Below are the code and all the weights of a small trained network. Each question names an input and a class and asks about switching units off, where a switched-off unit gives its printed mean instead of its output.

import numpy as np


def w(rows, s, z=0):
    codes = np.array(rows[::2]) - 128.0
    scale = np.full(codes.shape[1], s)
    scale[-1] = z or s
    return codes * scale


def norm(h):
    return h / np.sqrt((h * h).mean(-1, keepdims=True) + 1e-5)


def f(y):
    return np.maximum(y, 0)


def log_softmax(a):
    a = a - a.max(-1, keepdims=True)
    return a - np.log(np.exp(a).sum(-1, keepdims=True))


def net(x, mask):
    res = np.array(x, float).reshape(1, 3) / 4 @ E
    u = 0
    for l in range(3):
        y = f(norm(res) @ A[l][:, :-1].T + A[l][:, -1])
        res = res + np.where(mask[u : u + 4], y, B[l][:, -1]) @ B[l][:, :-1]
        u += 4
    return log_softmax(norm(res)[-1] @ U[:, :-1].T + U[:, -1])


A, B = {}, {}
E = w([
[199,90,253,195,167,183,108,140,130,51,107],'x0',
[146,83,204,112,10,71,254,152,250,44,101],'x1',
[175,80,71,196,134,102,195,31,105,101,103],'x2',
],0.0062)
A[0] = w([
[211,48,34,165,134,57,98,124,145,151,174,98],'L0N1',
[137,152,161,57,157,192,118,190,196,194,28,2],'L0N2',
[181,55,113,139,81,49,115,1,132,169,39,9],'L0N3',
[133,36,165,188,161,199,200,150,125,164,99,95],'L0N4',
],0.0057,0.0031)
B[0] = w([
[163,142,141,119,127,146,186,103,85,118,135,219],'L0N1',
[152,144,148,116,67,192,150,51,190,181,208,204],'L0N2',
[101,205,127,164,54,178,89,108,138,43,152,253],'L0N3',
[249,148,82,141,106,148,104,160,148,110,116,237],'L0N4',
],0.011,0.0034)
A[1] = w([
[172,24,142,124,177,95,107,164,168,96,62,72],'L1N1',
[27,181,2,90,121,52,187,100,180,113,99,7],'L1N2',
[92,114,148,125,104,8,230,169,242,21,103,36],'L1N3',
[14,133,176,127,67,86,60,250,152,119,182,95],'L1N4',
],0.0059,0.0018)
B[1] = w([
[37,120,186,126,215,125,129,196,186,132,204,165],'L1N1',
[165,36,197,148,118,171,49,231,249,178,174,205],'L1N2',
[84,102,69,93,159,93,129,116,29,182,89,254],'L1N3',
[178,163,69,168,72,171,195,46,130,123,86,189],'L1N4',
],0.011,0.006)
A[2] = w([
[198,64,137,145,172,113,76,201,224,119,143,116],'L2N1',
[149,94,97,67,130,105,139,160,2,172,114,247],'L2N2',
[135,189,131,175,66,128,177,67,152,149,196,239],'L2N3',
[117,117,136,54,65,62,218,122,84,102,124,103],'L2N4',
],0.0077,0.0016)
B[2] = w([
[91,85,93,131,111,85,134,238,170,193,131,233],'L2N1',
[89,121,206,86,193,166,108,109,109,159,94,206],'L2N2',
[217,154,76,141,98,125,157,86,112,85,253,255],'L2N3',
[121,151,162,103,162,79,99,64,99,84,83,205],'L2N4',
],0.015,0.007)
U = w([
[194,189,103,132,76,184,128,21,145,20,210,176],'0',
[111,27,106,172,114,108,89,238,232,189,126,8],'1',
[2,103,178,108,200,88,73,23,46,164,27,207],'2',
],0.0073,0.0011)

Each question gives the input, the list of numbers given to net, and the class t.
The units are the neurons (one row each of A and B). Each row of codes is followed by its name. A weight is (code - 128) times the scale printed after its matrix; where a second scale follows, it is the last column's (A, B and U).
mask holds one flag per neuron, layer by layer. A switched-off neuron (its flag False) gives its mean, the last column of its row in B, instead of its output. The means were averaged over made-up inputs and are rounded, as every weight is.
A unit's drop is (log p(t) with every unit on - log p(t) with that unit switched off) / (log p(t) with every unit on - log p(t) with every unit switched off).
The circuit of an input: a set's keep is (log p(t) with only the set's units on - log p(t) with every unit switched off) / (log p(t) with every unit on - log p(t) with every unit switched off). Starting from all 12 units, units are removed one at a time, each time the one whose removal leaves the highest keep (on an exact tie, the one counted first), for as long as the keep stays at least 0.8.
units of the circuit, in order: the units of the circuit, biggest drop first
k most important neurons: the k neurons with the biggest drops, biggest first
top k neurons in layer l: the k neurons of layer l with the biggest drops, biggest first
drop of u: that unit's drop, to one decimal
input [-6,0,2], class 1: units of the circuit, in order	[L1N2]
input [0,-8,6], class 2: 3 most important neurons	[L2N2 L0N2 L1N4]
input [-4,-5,-5], class 0: 2 most important neurons	[L1N3 L1N4]
input [-3,-6,-8], class 0: top 2 neurons in layer 1	[L1N3 L1N4]
input [-2,-6,-4], class 2: 3 most important neurons	[L0N3 L2N3 L2N2]
input [6,-5,-4], class 1: 2 most important neurons	[L1N3 L0N3]
input [-7,-4,-8], class 0: units of the circuit, in order	[L1N4 L2N1]
input [5,7,-2], class 2: 2 most important neurons	[L1N3 L1N2]
input [-7,7,3], class 1: 2 most important neurons	[L1N2 L2N1]
input [-8,-3,-8], class 0: top 2 neurons in layer 2	[L2N1 L2N3]
input [1,7,6], class 2: 4 most important neurons	[L1N3 L0N2 L2N4 L1N4]
input [5,-6,-5], class 2: 4 most important neurons	[L0N3 L1N2 L2N3 L0N4]
input [-6,8,4], class 2: 2 most important neurons	[L1N3 L2N4]
input [-7,-3,-1], class 1: units of the circuit, in order	[L1N2]
input [7,-7,1], class 1: top 2 neurons in layer 2	[L2N4 L2N1]
input [-5,-4,3], class 1: 2 most important neurons	[L1N2 L1N3]
input [5,-8,2], class 2: 2 most important neurons	[L1N2 L2N3]
input [-5,-5,-2], class 1: 2 most important neurons	[L1N2 L1N3]
input [-2,-5,-8], class 0: top 2 neurons in layer 1	[L1N3 L1N4]
input [5,-1,-3], class 1: units of the circuit, in order	[L2N1]
input [1,-7,2], class 2: drop of L2N3	0.1
input [-5,5,-8], class 0: drop of L1N4	1.0
input [-4,4,-6], class 0: drop of L1N4	0.7
